Below are the code and all the weights of a small trained network. Each question names an input and a target symbol and asks about switching units off, where a switched-off unit gives its printed mean instead of its output.

import numpy as np


def w(rows, s, z=0):
    codes = np.array(rows[::2]) - 128.0
    scale = np.full(codes.shape[1], s)
    scale[-1] = z or s
    return codes * scale


def norm(h):
    return h / np.sqrt((h * h).mean(-1, keepdims=True) + 1e-5)


def f(y):
    return np.maximum(y, 0)


def softmax(a):
    e = np.exp(a - a.max(-1, keepdims=True))
    return e / e.sum(-1, keepdims=True)


def log_softmax(a):
    a = a - a.max(-1, keepdims=True)
    return a - np.log(np.exp(a).sum(-1, keepdims=True))


def net(x, mask):
    ids = ['ΔΛΞΦΨΩβεησ'.index(c) for c in x.split()]
    T = len(ids)
    res = E[ids] + P[:T]
    u = 0
    for l in range(3):
        q, k, v = (norm(res) @ M[l].T for M in (Q, K, V))
        z = softmax(np.where(np.tri(T) > 0, q @ k.T / 2**0.5, -1e9)) @ v
        res = res + np.where(mask[u], z, O[l][:, -1]) @ O[l][:, :-1]
        u += 1
        y = f(norm(res) @ A[l][:, :-1].T + A[l][:, -1])
        res = res + np.where(mask[u : u + 8], y, B[l][:, -1]) @ B[l][:, :-1]
        u += 8
    return log_softmax(norm(res)[-1] @ U[:, :-1].T + U[:, -1])


Q, K, V, O, A, B = {}, {}, {}, {}, {}, {}
E = w([
[129,106,134],'Δ',
[190,127,226],'Λ',
[197,17,155],'Ξ',
[131,107,133],'Φ',
[188,175,144],'Ψ',
[94,55,8],'Ω',
[50,137,120],'β',
[116,137,176],'ε',
[137,193,194],'η',
[90,166,145],'σ',
],0.019)
P = w([
[95,139,1],'0',
[135,138,33],'1',
[138,139,50],'2',
[140,69,105],'3',
[149,136,94],'4',
[149,144,96],'5',
[128,31,167],'6',
[144,161,100],'7',
],0.0062)
Q[0] = w([
[103,189,105],'0.h1',
[118,2,83],'0.h1',
],0.0067)
K[0] = w([
[69,93,142],'0.h1',
[253,163,217],'0.h1',
],0.0074)
V[0] = w([
[126,169,2],'0.h1',
[129,24,240],'0.h1',
],0.0051)
O[0] = w([
[61,70,111,233],'0.h1',
[32,3,88,2],'0.h1',
],0.0038,0.0027)
A[0] = w([
[57,85,2,172],'0.n1',
[211,180,159,211],'0.n2',
[172,50,12,111],'0.n3',
[117,146,24,104],'0.n4',
[74,28,189,178],'0.n5',
[81,230,77,105],'0.n6',
[8,163,176,253],'0.n7',
[65,39,47,65],'0.n8',
],0.0071,0.0044)
B[0] = w([
[53,57,243,224],'0.n1',
[216,101,22,253],'0.n2',
[70,215,3,185],'0.n3',
[218,86,70,167],'0.n4',
[155,127,35,175],'0.n5',
[97,22,134,185],'0.n6',
[61,153,71,232],'0.n7',
[109,174,159,179],'0.n8',
],0.0061,0.0059)
Q[1] = w([
[120,64,51],'1.h1',
[250,120,192],'1.h1',
],0.011)
K[1] = w([
[115,226,130],'1.h1',
[92,79,5],'1.h1',
],0.011)
V[1] = w([
[129,103,195],'1.h1',
[254,80,36],'1.h1',
],0.0038)
O[1] = w([
[254,159,109,40],'1.h1',
[203,246,120,252],'1.h1',
],0.0094,0.0022)
A[1] = w([
[82,63,206,64],'1.n1',
[180,177,88,134],'1.n2',
[2,115,122,182],'1.n3',
[167,173,107,253],'1.n4',
[201,144,167,162],'1.n5',
[160,2,117,120],'1.n6',
[180,75,89,178],'1.n7',
[144,253,143,32],'1.n8',
],0.0085,0.0033)
B[1] = w([
[43,53,76,144],'1.n1',
[70,78,145,222],'1.n2',
[223,114,71,253],'1.n3',
[64,149,161,244],'1.n4',
[189,149,105,200],'1.n5',
[78,212,84,162],'1.n6',
[102,204,173,202],'1.n7',
[87,3,194,178],'1.n8',
],0.0065,0.0058)
Q[2] = w([
[60,164,112],'2.h1',
[254,18,137],'2.h1',
],0.0082)
K[2] = w([
[243,99,255],'2.h1',
[112,76,58],'2.h1',
],0.0096)
V[2] = w([
[90,103,154],'2.h1',
[90,155,1],'2.h1',
],0.0064)
O[2] = w([
[254,42,253,90],'2.h1',
[160,216,93,252],'2.h1',
],0.0049,0.004)
A[2] = w([
[75,34,108,224],'2.n1',
[133,188,81,3],'2.n2',
[68,162,255,23],'2.n3',
[87,142,113,82],'2.n4',
[67,127,95,105],'2.n5',
[136,111,43,191],'2.n6',
[85,163,116,254],'2.n7',
[25,67,173,117],'2.n8',
],0.009,0.0032)
B[2] = w([
[253,121,128,223],'2.n1',
[13,22,203,170],'2.n2',
[158,7,185,147],'2.n3',
[102,202,137,162],'2.n4',
[132,207,175,202],'2.n5',
[142,104,227,254],'2.n6',
[183,70,206,237],'2.n7',
[144,212,174,182],'2.n8',
],0.006,0.0059)
U = w([
[122,140,117,3],'Δ',
[148,98,116,113],'Λ',
[26,219,117,220],'Ξ',
[142,106,97,70],'Φ',
[204,245,151,136],'Ψ',
[72,132,8,228],'Ω',
[138,114,134,44],'β',
[142,95,99,64],'ε',
[39,35,135,147],'η',
[129,61,236,65],'σ',
],0.017,0.0065)

Each question gives the input, a string of symbols that net reads in full, and the target symbol t.
The units are the heads (2 rows each of Q, K, V and O) and the neurons (one row each of A and B). Each row of codes is followed by its name. A weight is (code - 128) times the scale printed after its matrix; where a second scale follows, it is the last column's (O, A, B and U).
mask holds one flag per unit, layer by layer, with each layer's heads first. A switched-off unit (its flag False) gives its mean, the last column of its rows in O or B, instead of its output. The means were averaged over made-up inputs and are rounded, as every weight is.
A unit's drop is (log p(t) with every unit on - log p(t) with that unit switched off) / (log p(t) with every unit on - log p(t) with every unit switched off).
The circuit of an input: a set's keep is (log p(t) with only the set's units on - log p(t) with every unit switched off) / (log p(t) with every unit on - log p(t) with every unit switched off). Starting from the 12 units with the biggest drops (on a tie, the unit counted first), units are removed one at a time, each time the one whose removal leaves the highest keep (on an exact tie, the one counted first), for as long as the keep stays at least 0.8.
units of the circuit, in order: the units of the circuit, biggest drop first
most important unit: the unit with the biggest drop
k most important neurons: the k neurons with the biggest drops, biggest first
k most important neurons of layer l: the k neurons of layer l with the biggest drops, biggest first
input Ψ β η Ω Ω Λ η, target σ: units of the circuit, in order : 2.n3
input ε β β Λ σ, target Ψ: 3 most important neurons of layer 0 : 0.n3, 0.n7, 0.n6
input Ψ Λ Ψ Ξ, target Ψ: units of the circuit, in order : 1.h1, 1.n7, 0.n1, 1.n6
input Ψ β η Φ Ψ β β, target Ξ: units of the circuit, in order : 2.n8, 2.n2
input Ξ η β, target σ: 2 most important neurons of layer 0 : 0.n3, 0.n2
input ε Ω σ Φ Ξ β, target η: 3 most important neurons of layer 2 : 2.n1, 2.n7, 2.n6
input η β Λ Ψ σ Ω Φ, target Ξ: 4 most important neurons : 0.n1, 1.n6, 0.n5, 0.n6
input η Φ σ, target σ: 3 most important neurons : 0.n3, 2.n6, 0.n2
input Ξ Ψ σ Λ Δ, target Ψ: 4 most important neurons : 0.n3, 2.n1, 0.n2, 0.n7
input ε Ψ Δ β Ψ β Ξ Δ, target Ξ: 2 most important neurons : 0.n2, 0.n1
input Ψ Ψ Ψ β Ψ Ψ β, target Ξ: 2 most important neurons : 0.n7, 0.n2
input β Λ Φ, target Ψ: 2 most important neurons of layer 1 : 1.n7, 1.n3
input η Λ β Δ σ Δ, target Ψ: 3 most important neurons : 0.n6, 0.n1, 0.n2
input Ω Ψ Ψ β η σ, target σ: 2 most important neurons : 2.n6, 0.n3
input Ψ Ψ η, target σ: units of the circuit, in order : 1.n8
input Ω Δ ε, target Ω: 2 most important neurons of layer 2 : 2.n8, 2.n1
input β Ξ β Ω Ψ Δ Λ β, target Ψ: 2 most important neurons of layer 0 : 0.n3, 0.n2
input Λ β Λ Λ η β, target σ: 2 most important neurons of layer 0 : 0.n3, 0.n6
input Ψ Ψ Λ Ψ Ω Λ Ξ, target Ψ: 2 most important neurons of layer 0 : 0.n7, 0.n1
input Ξ σ β, target η: 3 most important neurons : 0.n1, 0.n2, 0.n3
input Ψ Ω β Δ, target Ξ: most important neuron of layer 0 : 0.n5
input Ξ Ω Λ σ, target Ψ: 3 most important neurons of layer 1 : 1.n7, 1.n3, 1.n6
input β η Δ, target σ: 4 most important neurons of layer 0 : 0.n1, 0.n2, 0.n6, 0.n3
input σ Ξ ε, target σ: 2 most important neurons of layer 2 : 2.n6, 2.n2
input Ψ Ξ Λ β β, target Ψ: 3 most important neurons of layer 1 : 1.n3, 1.n6, 1.n4
input Ω β Ξ β Λ Δ Λ, target Ψ: 2 most important neurons of layer 0 : 0.n1, 0.n5
input Ξ Ψ Φ ε, target Ξ: most important unit : 0.n5
input Λ Λ β Φ, target Ψ: 2 most important neurons of layer 0 : 0.n3, 0.n7
